Below are the code and all the weights of a small trained network. Each question names an input and a class and asks about switching units off, where a switched-off unit gives its printed mean instead of its output.

import numpy as np


def w(rows, s, z=0):
    codes = np.array(rows[::2]) - 128.0
    scale = np.full(codes.shape[1], s)
    scale[-1] = z or s
    return codes * scale


def f(y):
    return np.maximum(y, 0)


def log_softmax(a):
    a = a - a.max(-1, keepdims=True)
    return a - np.log(np.exp(a).sum(-1, keepdims=True))


def net(x, mask):
    res = np.array(x, float).reshape(1, 6) / 4 @ E
    y = f(res @ A[0][:, :-1].T + A[0][:, -1])
    res = res + np.where(mask, y, B[0][:, -1]) @ B[0][:, :-1]
    return log_softmax(res[-1] @ U[:, :-1].T + U[:, -1])


A, B = {}, {}
E = w([
[153,88,55,96,33,118,36,113],'x0',
[236,139,201,61,83,199,179,157],'x1',
[101,230,41,74,107,205,242,115],'x2',
[129,127,125,126,129,127,127,130],'x3',
[171,251,144,158,111,43,79,134],'x4',
[90,117,209,2,115,53,121,89],'x5',
],0.0081)
A[0] = w([
[140,72,158,156,152,98,112,179,140],'N0',
[157,107,166,168,91,59,110,131,185],'N1',
[60,168,83,122,207,116,77,109,74],'N2',
[168,120,81,150,109,159,96,157,158],'N3',
[173,139,97,222,110,183,121,137,33],'N4',
[43,127,134,170,160,132,101,89,83],'N5',
[9,82,104,155,123,129,133,135,128],'N6',
[182,203,131,142,130,78,99,148,94],'N7',
[89,23,138,104,151,190,131,89,186],'N8',
[139,111,57,98,30,118,117,94,172],'N9',
[220,148,208,94,138,161,147,200,85],'N10',
[107,86,134,75,143,121,133,105,151],'N11',
[130,126,111,212,131,147,138,164,44],'N12',
[95,176,76,89,121,156,166,122,112],'N13',
[167,80,178,90,138,230,129,181,181],'N14',
[107,147,171,148,195,146,185,187,100],'N15',
[92,166,152,133,186,129,189,130,165],'N16',
[90,135,98,170,115,74,142,75,61],'N17',
[134,140,105,176,142,165,111,127,253],'N18',
[117,162,141,42,143,71,115,129,95],'N19',
[155,40,181,178,144,108,142,146,121],'N20',
[83,134,132,60,92,87,100,92,160],'N21',
[147,226,176,157,100,65,110,129,106],'N22',
],0.011,0.0047)
B[0] = w([
[157,117,142,103,143,65,161,166,205],'N0',
[131,150,98,111,147,69,156,166,224],'N1',
[203,74,142,167,103,156,95,138,201],'N2',
[91,141,162,168,180,130,170,93,202],'N3',
[146,122,161,94,130,105,149,34,212],'N4',
[204,127,124,182,98,215,111,128,196],'N5',
[178,168,105,125,149,161,71,120,221],'N6',
[53,133,48,100,107,187,120,106,211],'N7',
[62,148,103,81,122,149,149,139,254],'N8',
[102,119,188,254,104,112,125,189,233],'N9',
[186,123,144,155,110,153,81,115,246],'N10',
[129,170,183,94,160,193,143,126,195],'N11',
[136,97,146,111,163,147,158,80,186],'N12',
[193,124,90,92,80,70,205,149,215],'N13',
[151,169,109,128,151,176,69,133,255],'N14',
[76,107,143,170,84,106,113,134,203],'N15',
[111,143,150,205,97,100,130,143,209],'N16',
[192,124,121,93,128,138,124,100,178],'N17',
[93,150,156,116,196,89,155,129,220],'N18',
[125,135,154,102,149,118,120,80,198],'N19',
[118,119,78,87,87,98,176,155,215],'N20',
[111,175,164,121,160,83,119,85,222],'N21',
[75,122,83,110,128,187,118,125,228],'N22',
],0.0094,0.0095)
U = w([
[250,125,114,151,116,175,37,125,85],'0',
[126,177,140,163,178,111,125,165,254],'1',
[119,120,204,125,195,99,161,37,68],'2',
[56,137,38,115,138,171,101,148,99],'3',
[192,118,86,109,79,38,193,189,87],'4',
[77,112,209,230,102,99,109,187,107],'5',
],0.012,0.0092)

Each question gives the input, the list of numbers given to net, and the class t.
The units are the neurons (one row each of A and B). Each row of codes is followed by its name. A weight is (code - 128) times the scale printed after its matrix; where a second scale follows, it is the last column's (A, B and U).
mask holds one flag per neuron, in row order. A switched-off neuron (its flag False) gives its mean, the last column of its row in B, instead of its output. The means were averaged over made-up inputs and are rounded, as every weight is.
A unit's drop is (log p(t) with every unit on - log p(t) with that unit switched off) / (log p(t) with every unit on - log p(t) with every unit switched off).
The circuit of an input: a set's keep is (log p(t) with only the set's units on - log p(t) with every unit switched off) / (log p(t) with every unit on - log p(t) with every unit switched off). Starting from the 12 units with the biggest drops (on a tie, the unit counted first), units are removed one at a time, each time the one whose removal leaves the highest keep (on an exact tie, the one counted first), for as long as the keep stays at least 0.8.
units of the circuit, in order: the units of the circuit, biggest drop first
unit that matters most: the unit with the biggest drop
top k neurons: the k neurons with the biggest drops, biggest first
input [4,5,-4,-7,-6,1], class 1: units of the circuit, in order : (N7 N8)
input [0,4,7,-1,4,-3], class 4: units of the circuit, in order : (N13)
input [-3,-6,-1,6,0,5], class 0: units of the circuit, in order : (N5 N2)
input [-7,-3,-2,1,0,-2], class 5: units of the circuit, in order : (N15 N16)
input [-4,3,2,1,0,3], class 5: units of the circuit, in order : (N16 N15 N6)
input [7,1,-5,-6,-7,2], class 3: top 4 neurons : (N8 N20 N16 N14)
input [-3,8,6,-8,-5,7], class 0: top 2 neurons : (N14 N10)
input [6,-3,2,-8,-3,5], class 1: units of the circuit, in order : (N9 N15 N21)
input [3,0,-3,2,-2,-5], class 2: top 2 neurons : (N4 N3)
input [-1,5,-3,5,1,3], class 0: top 2 neurons : (N10 N18)
input [8,6,7,-8,-2,-6], class 1: top 3 neurons : (N3 N9 N14)
input [4,1,5,8,-8,6], class 1: top 4 neurons : (N9 N7 N22 N21)
input [-8,0,5,0,3,3], class 5: units of the circuit, in order : (N16 N15)
input [-5,4,1,-1,3,-2], class 5: unit that matters most : N15
input [3,7,-7,5,-8,7], class 3: top 3 neurons : (N8 N14 N20)
input [8,4,-6,-3,0,-7], class 5: units of the circuit, in order : (N9 N3)
input [6,6,-5,6,6,-7], class 2: units of the circuit, in order : (N4 N3)
input [1,-8,-8,-7,1,-3], class 0: top 4 neurons : (N5 N6 N2 N13)
input [3,-7,-6,3,-6,1], class 0: top 2 neurons : (N6 N5)
input [0,-1,-6,0,0,-3], class 4: unit that matters most : N20
input [-7,0,3,-2,6,2], class 5: top 2 neurons : (N16 N15)
input [-6,7,-5,-6,2,0], class 0: top 3 neurons : (N10 N14 N9)
input [-7,3,7,-4,-8,3], class 3: top 3 neurons : (N8 N14 N9)
input [-6,-7,1,5,-7,4], class 0: top 3 neurons : (N6 N5 N2)
input [-5,7,-4,2,-7,-8], class 2: top 2 neurons : (N4 N12)
input [-2,4,-6,-5,7,3], class 3: top 2 neurons : (N22 N7)
input [-3,-1,-6,-2,-3,-5], class 4: units of the circuit, in order : (N20 N0)
input [-4,-4,-6,-6,-7,-5], class 3: units of the circuit, in order : (N8)
input [4,6,-8,3,8,2], class 3: units of the circuit, in order : (N7 N22)
input [-4,-1,-4,-5,0,-7], class 2: units of the circuit, in order : (N4 N12)
